Below are the code and all the weights of a small trained network. Each question names an input and a class and asks about switching units off, where a switched-off unit gives its printed mean instead of its output.

import numpy as np


def w(rows, s, z=0):
    codes = np.array(rows[::2]) - 128.0
    scale = np.full(codes.shape[1], s)
    scale[-1] = z or s
    return codes * scale


def f(y):
    return y / 2 * (1 + np.tanh(0.7978845608 * (y + 0.044715 * y**3)))


def log_softmax(a):
    a = a - a.max(-1, keepdims=True)
    return a - np.log(np.exp(a).sum(-1, keepdims=True))


def net(x, mask):
    res = np.array(x, float).reshape(1, 6) / 4 @ E
    y = f(res @ A[0][:, :-1].T + A[0][:, -1])
    res = res + np.where(mask, y, B[0][:, -1]) @ B[0][:, :-1]
    return log_softmax(res[-1] @ U[:, :-1].T + U[:, -1])


A, B = {}, {}
E = w([
[105,160,157,200,255],'x0',
[111,137,127,123,131],'x1',
[125,131,130,121,131],'x2',
[126,128,123,126,128],'x3',
[184,213,133,20,186],'x4',
[121,126,123,128,128],'x5',
],0.0074)
A[0] = w([
[163,204,211,90,216,194],'neuron 0',
[127,161,115,180,159,27],'neuron 1',
[87,141,144,80,56,82],'neuron 2',
[72,88,89,183,121,98],'neuron 3',
[85,105,115,67,83,32],'neuron 4',
[158,195,161,135,123,8],'neuron 5',
[76,148,165,86,146,9],'neuron 6',
[190,130,199,117,36,61],'neuron 7',
[89,172,144,160,151,40],'neuron 8',
[197,68,166,132,122,255],'neuron 9',
[110,158,151,152,149,44],'neuron 10',
[117,124,172,137,253,129],'neuron 11',
[120,124,60,238,108,88],'neuron 12',
[67,175,116,115,124,4],'neuron 13',
[81,147,158,153,193,60],'neuron 14',
[83,119,79,118,182,119],'neuron 15',
[153,54,174,204,121,50],'neuron 16',
[163,136,116,179,180,38],'neuron 17',
[127,146,137,86,104,33],'neuron 18',
[125,141,83,112,84,18],'neuron 19',
[66,53,163,140,81,34],'neuron 20',
[172,138,116,58,88,185],'neuron 21',
[105,137,133,91,85,196],'neuron 22',
[117,184,108,183,172,50],'neuron 23',
[254,205,92,123,185,49],'neuron 24',
[175,168,108,101,86,186],'neuron 25',
[143,154,104,113,129,199],'neuron 26',
[167,99,91,57,146,254],'neuron 27',
[233,113,104,84,192,40],'neuron 28',
[145,180,117,72,149,175],'neuron 29',
[132,147,189,164,164,116],'neuron 30',
],0.0099,0.0041)
B[0] = w([
[67,140,145,130,134,255],'neuron 0',
[209,168,167,132,73,133],'neuron 1',
[194,163,98,189,127,159],'neuron 2',
[67,159,190,71,71,171],'neuron 3',
[215,200,127,177,98,144],'neuron 4',
[197,179,182,46,95,123],'neuron 5',
[170,128,137,99,2,117],'neuron 6',
[166,175,118,174,133,162],'neuron 7',
[189,128,147,142,65,134],'neuron 8',
[66,97,136,200,182,184],'neuron 9',
[180,176,122,153,41,127],'neuron 10',
[126,119,168,170,146,222],'neuron 11',
[71,145,198,61,66,176],'neuron 12',
[198,171,198,112,69,109],'neuron 13',
[200,177,113,196,144,166],'neuron 14',
[140,128,142,191,90,140],'neuron 15',
[102,145,185,73,79,162],'neuron 16',
[213,182,114,169,71,141],'neuron 17',
[138,196,171,145,48,127],'neuron 18',
[202,205,157,147,66,128],'neuron 19',
[140,182,203,111,132,164],'neuron 20',
[99,133,183,187,130,205],'neuron 21',
[142,100,95,211,127,173],'neuron 22',
[198,170,133,178,123,154],'neuron 23',
[105,144,184,131,87,194],'neuron 24',
[98,139,141,172,110,183],'neuron 25',
[106,56,150,134,144,163],'neuron 26',
[101,117,160,184,129,209],'neuron 27',
[101,169,202,114,77,162],'neuron 28',
[61,129,181,119,115,196],'neuron 29',
[175,155,73,176,115,159],'neuron 30',
],0.0073)
U = w([
[253,186,138,157,60,95],'0',
[112,144,199,48,90,74],'1',
[92,130,113,130,142,227],'2',
[122,121,144,101,134,254],'3',
[130,107,158,103,123,148],'4',
[118,119,136,112,133,179],'5',
[195,100,47,80,185,1],'6',
],0.011,0.0041)

Each question gives the input, the list of numbers given to net, and the class t.
The units are the neurons (one row each of A and B). Each row of codes is followed by its name. A weight is (code - 128) times the scale printed after its matrix; where a second scale follows, it is the last column's (A, B and U).
mask holds one flag per neuron, in row order. A switched-off neuron (its flag False) gives its mean, the last column of its row in B, instead of its output. The means were averaged over made-up inputs and are rounded, as every weight is.
A unit's drop is (log p(t) with every unit on - log p(t) with that unit switched off) / (log p(t) with every unit on - log p(t) with every unit switched off).
The circuit of an input: a set's keep is (log p(t) with only the set's units on - log p(t) with every unit switched off) / (log p(t) with every unit on - log p(t) with every unit switched off). Starting from the 12 units with the biggest drops (on a tie, the unit counted first), units are removed one at a time, each time the one whose removal leaves the highest keep (on an exact tie, the one counted first), for as long as the keep stays at least 0.8.
units of the circuit, in order: the units of the circuit, biggest drop first
unit that matters most: the unit with the biggest drop
k most important neurons: the k neurons with the biggest drops, biggest first
drop of u: that unit's drop, to one decimal
input [-8,2,-4,-8,-8,-7], class 0: units of the circuit, in order : neuron 2; neuron 4
input [5,4,2,-7,7,4], class 1: units of the circuit, in order : neuron 24; neuron 28
input [7,-2,-5,3,7,6], class 0: most important neuron : neuron 14
input [-8,4,8,3,-4,-8], class 0: units of the circuit, in order : neuron 4; neuron 2
input [7,-6,0,4,-8,-5], class 1: units of the circuit, in order : neuron 12; neuron 16
input [6,4,7,1,8,-2], class 1: units of the circuit, in order : neuron 24; neuron 28
input [7,-7,7,-4,-8,0], class 1: 3 most important neurons : neuron 12; neuron 3; neuron 16
input [-8,8,0,-3,8,-5], class 0: 2 most important neurons : neuron 2; neuron 4
input [-5,4,6,1,-8,5], class 1: units of the circuit, in order : neuron 3; neuron 12
input [-7,2,6,-4,4,-2], class 0: drop of neuron 2 : 0.4
input [-4,0,3,-7,-8,5], class 1: drop of neuron 3 : 0.2
input [5,-6,-3,8,8,2], class 1: drop of neuron 24 : 0.3
input [8,5,-1,6,-6,-8], class 0: drop of neuron 14 : 0.1
input [7,6,-5,7,-7,-5], class 0: unit that matters most : neuron 14
